Here is a tiny trained network, its code and every weight. The questions are about switching its units off for an input and a class, where a switched-off unit gives its printed mean instead of its output.

import numpy as np


def w(rows, s, z=0):
    codes = np.array(rows[::2]) - 128.0
    scale = np.full(codes.shape[1], s)
    scale[-1] = z or s
    return codes * scale


def norm(h):
    return h / np.sqrt((h * h).mean(-1, keepdims=True) + 1e-5)


def f(y):
    return y / 2 * (1 + np.tanh(0.7978845608 * (y + 0.044715 * y**3)))


def log_softmax(a):
    a = a - a.max(-1, keepdims=True)
    return a - np.log(np.exp(a).sum(-1, keepdims=True))


def net(x, mask):
    res = np.array(x, float).reshape(1, 8) / 4 @ E
    u = 0
    for l in range(4):
        y = f(norm(res) @ A[l][:, :-1].T + A[l][:, -1])
        res = res + np.where(mask[u : u + 4], y, B[l][:, -1]) @ B[l][:, :-1]
        u += 4
    return log_softmax(norm(res)[-1] @ U[:, :-1].T + U[:, -1])


A, B = {}, {}
E = w([
[129,164,52,83,161],'x0',
[202,218,157,131,90],'x1',
[82,36,151,176,116],'x2',
[43,53,10,231,255],'x3',
[170,127,180,204,105],'x4',
[131,128,143,94,95],'x5',
[186,241,97,172,160],'x6',
[88,98,107,56,143],'x7',
],0.0057)
A[0] = w([
[149,218,181,196,117,69],'0.n0',
[161,194,138,35,125,27],'0.n1',
[135,95,247,63,78,31],'0.n2',
[124,226,139,23,109,1],'0.n3',
],0.014,0.0033)
B[0] = w([
[148,158,114,204,187,218],'0.n0',
[150,198,56,8,132,229],'0.n1',
[61,86,179,175,8,253],'0.n2',
[98,241,20,38,116,245],'0.n3',
],0.014,0.0073)
A[1] = w([
[180,114,255,45,152,47],'1.n0',
[154,127,171,62,95,4],'1.n1',
[222,122,240,59,150,45],'1.n2',
[152,123,173,107,121,18],'1.n3',
],0.022,0.003)
B[1] = w([
[133,122,112,113,90,99],'1.n0',
[244,143,176,163,167,252],'1.n1',
[159,105,156,87,208,96],'1.n2',
[2,163,123,215,138,85],'1.n3',
],0.0093,0.0019)
A[2] = w([
[90,10,57,125,189,163],'2.n0',
[172,106,172,85,197,2],'2.n1',
[230,67,207,77,226,21],'2.n2',
[33,27,60,106,218,30],'2.n3',
],0.014,0.00095)
B[2] = w([
[162,41,137,6,208,233],'2.n0',
[148,87,83,145,97,122],'2.n1',
[57,142,51,108,183,125],'2.n2',
[211,26,150,32,196,248],'2.n3',
],0.012)
A[3] = w([
[181,149,124,233,247,72],'3.n0',
[103,90,152,174,169,5],'3.n1',
[31,88,120,170,192,112],'3.n2',
[72,33,162,156,25,91],'3.n3',
],0.014,0.0025)
B[3] = w([
[155,107,123,251,157,248],'3.n0',
[189,184,141,87,94,145],'3.n1',
[93,153,123,90,151,147],'3.n2',
[66,68,211,126,121,254],'3.n3',
],0.016,0.0048)
U = w([
[118,241,63,70,94,251],'0',
[161,139,124,253,169,82],'1',
[50,75,226,145,39,17],'2',
[169,39,141,67,205,128],'3',
],0.014,0.0011)

Each question gives the input, the list of numbers given to net, and the class t.
The units are the neurons (one row each of A and B). Each row of codes is followed by its name. A weight is (code - 128) times the scale printed after its matrix; where a second scale follows, it is the last column's (A, B and U).
mask holds one flag per neuron, layer by layer. A switched-off neuron (its flag False) gives its mean, the last column of its row in B, instead of its output. The means were averaged over made-up inputs and are rounded, as every weight is.
A unit's drop is (log p(t) with every unit on - log p(t) with that unit switched off) / (log p(t) with every unit on - log p(t) with every unit switched off).
The circuit of an input: a set's keep is (log p(t) with only the set's units on - log p(t) with every unit switched off) / (log p(t) with every unit on - log p(t) with every unit switched off). Starting from the 12 units with the biggest drops (on a tie, the unit counted first), units are removed one at a time, each time the one whose removal leaves the highest keep (on an exact tie, the one counted first), for as long as the keep stays at least 0.8.
circuit, biggest first: the units of the circuit, biggest drop first
top k neurons: the k neurons with the biggest drops, biggest first
k most important neurons of layer l: the k neurons of layer l with the biggest drops, biggest first
drop of u: that unit's drop, to one decimal
input [-8,-7,-6,-4,4,0,2,-6], class 2: top 2 neurons	[0.n2, 3.n3]
input [-4,6,8,2,0,-5,0,1], class 1: circuit, biggest first	[2.n3, 2.n0]
input [-7,1,-7,1,-1,0,2,1], class 0: top 2 neurons	[0.n3, 0.n1]
input [3,7,-1,4,0,-2,0,3], class 1: circuit, biggest first	[0.n3, 2.n0, 2.n3]
input [-8,6,3,2,-7,-2,5,7], class 0: circuit, biggest first	[2.n3]
input [7,-1,-2,-1,3,-2,-7,-1], class 2: top 3 neurons	[2.n3, 2.n0, 0.n1]
input [-5,8,-8,1,3,8,-4,-7], class 0: top 3 neurons	[2.n3, 0.n1, 1.n1]
input [4,4,7,4,1,-3,6,1], class 1: top 2 neurons	[3.n0, 2.n3]
input [3,-2,4,-5,-5,1,-1,3], class 0: 2 most important neurons of layer 0	[0.n3, 0.n1]
input [1,-8,0,-5,4,-3,1,6], class 2: drop of 0.n2	0.7
input [-7,-2,5,-8,5,-5,5,1], class 2: drop of 0.n2	0.6
input [5,6,-8,-4,-1,8,-5,4], class 0: drop of 1.n3	0.0
